Below is a small trained network, with its code and all its weights. Each question gives an input and a class and asks what happens when units are switched off, that is, made to give their printed mean instead of their output.

import numpy as np


def w(rows, s, z=0):
    codes = np.array(rows[::2]) - 128.0
    scale = np.full(codes.shape[1], s)
    scale[-1] = z or s
    return codes * scale


def f(y):
    return y / 2 * (1 + np.tanh(0.7978845608 * (y + 0.044715 * y**3)))


def log_softmax(a):
    a = a - a.max(-1, keepdims=True)
    return a - np.log(np.exp(a).sum(-1, keepdims=True))


def net(x, mask):
    res = np.array(x, float).reshape(1, 4) / 4 @ E
    y = f(res @ A[0][:, :-1].T + A[0][:, -1])
    res = res + np.where(mask, y, B[0][:, -1]) @ B[0][:, :-1]
    return log_softmax(res[-1] @ U[:, :-1].T + U[:, -1])


A, B = {}, {}
E = w([
[96,37,58,237],'x0',
[84,47,40,40],'x1',
[254,44,158,127],'x2',
[129,127,131,129],'x3',
],0.0085)
A[0] = w([
[181,148,192,124,147],'N0',
[76,204,142,131,66],'N1',
[187,153,196,125,145],'N2',
[71,97,98,129,120],'N3',
[84,207,117,142,193],'N4',
[191,63,114,124,36],'N5',
[184,149,189,108,141],'N6',
[88,95,92,137,120],'N7',
[96,172,132,23,2],'N8',
[141,80,128,234,6],'N9',
[92,114,81,134,125],'N10',
[104,199,128,70,144],'N11',
[56,90,85,147,114],'N12',
[80,120,92,144,113],'N13',
[159,153,123,139,136],'N14',
[169,59,134,119,145],'N15',
[111,105,80,133,124],'N16',
[71,110,98,145,115],'N17',
[134,133,119,128,128],'N18',
[97,120,97,131,124],'N19',
[126,192,154,237,102],'N20',
[131,131,159,109,128],'N21',
[171,44,111,122,207],'N22',
[128,62,111,17,73],'N23',
[100,93,91,118,142],'N24',
[134,73,104,248,111],'N25',
[99,122,106,136,117],'N26',
[143,142,106,130,128],'N27',
[140,77,104,47,130],'N28',
],0.012,0.0093)
B[0] = w([
[157,109,167,108,230],'N0',
[81,214,133,78,184],'N1',
[165,115,177,108,240],'N2',
[166,87,158,144,177],'N3',
[86,119,74,150,254],'N4',
[85,77,43,171,159],'N5',
[152,119,182,112,228],'N6',
[159,86,159,153,172],'N7',
[65,42,29,241,174],'N8',
[82,254,162,67,168],'N9',
[163,97,152,143,170],'N10',
[88,161,98,117,232],'N11',
[159,88,158,139,196],'N12',
[159,98,154,123,164],'N13',
[133,114,149,117,151],'N14',
[90,163,99,113,196],'N15',
[159,83,147,156,164],'N16',
[160,97,160,128,170],'N17',
[123,129,135,133,128],'N18',
[161,109,156,140,153],'N19',
[55,141,40,139,225],'N20',
[138,128,143,107,149],'N21',
[118,193,144,89,251],'N22',
[75,181,98,109,200],'N23',
[155,97,144,166,181],'N24',
[39,162,62,122,228],'N25',
[155,114,149,122,142],'N26',
[129,131,129,132,128],'N27',
[72,153,69,133,202],'N28',
],0.0095,0.0081)
U = w([
[96,216,134,59,103],'0',
[86,114,65,166,253],'1',
[255,78,211,136,127],'2',
],0.0096,0.00058)

Each question gives the input, the list of numbers given to net, and the class t.
The units are the neurons (one row each of A and B). Each row of codes is followed by its name. A weight is (code - 128) times the scale printed after its matrix; where a second scale follows, it is the last column's (A, B and U).
mask holds one flag per neuron, in row order. A switched-off neuron (its flag False) gives its mean, the last column of its row in B, instead of its output. The means were averaged over made-up inputs and are rounded, as every weight is.
A unit's drop is (log p(t) with every unit on - log p(t) with that unit switched off) / (log p(t) with every unit on - log p(t) with every unit switched off).
The circuit of an input: a set's keep is (log p(t) with only the set's units on - log p(t) with every unit switched off) / (log p(t) with every unit on - log p(t) with every unit switched off). Starting from the 12 units with the biggest drops (on a tie, the unit counted first), units are removed one at a time, each time the one whose removal leaves the highest keep (on an exact tie, the one counted first), for as long as the keep stays at least 0.8.
circuit, biggest first: the units of the circuit, biggest drop first
k most important neurons: the k neurons with the biggest drops, biggest first
drop of u: that unit's drop, to one decimal
input [-1,6,7,5], class 0: most important neuron : N22
input [4,-4,3,5], class 0: circuit, biggest first : N9, N8
input [-3,3,-2,-6], class 1: circuit, biggest first : N22, N8
input [0,4,6,-2], class 0: 3 most important neurons : N22, N8, N4
input [0,1,-8,0], class 1: circuit, biggest first : N4, N22
input [1,-6,7,-2], class 0: circuit, biggest first : N9, N22
input [5,-2,6,2], class 0: 2 most important neurons : N9, N22
input [-4,1,-7,6], class 1: 3 most important neurons : N8, N4, N22
input [0,5,7,1], class 0: 3 most important neurons : N22, N8, N23
input [-8,1,-7,4], class 1: 2 most important neurons : N8, N4
input [6,-4,8,8], class 0: 2 most important neurons : N9, N22
input [1,-4,7,-2], class 0: drop of N7 : 0.2
input [-7,5,-8,-1], class 1: drop of N8 : 1.0
input [4,3,0,-5], class 2: most important neuron : N20
input [7,-2,1,-8], class 0: drop of N22 : 0.3
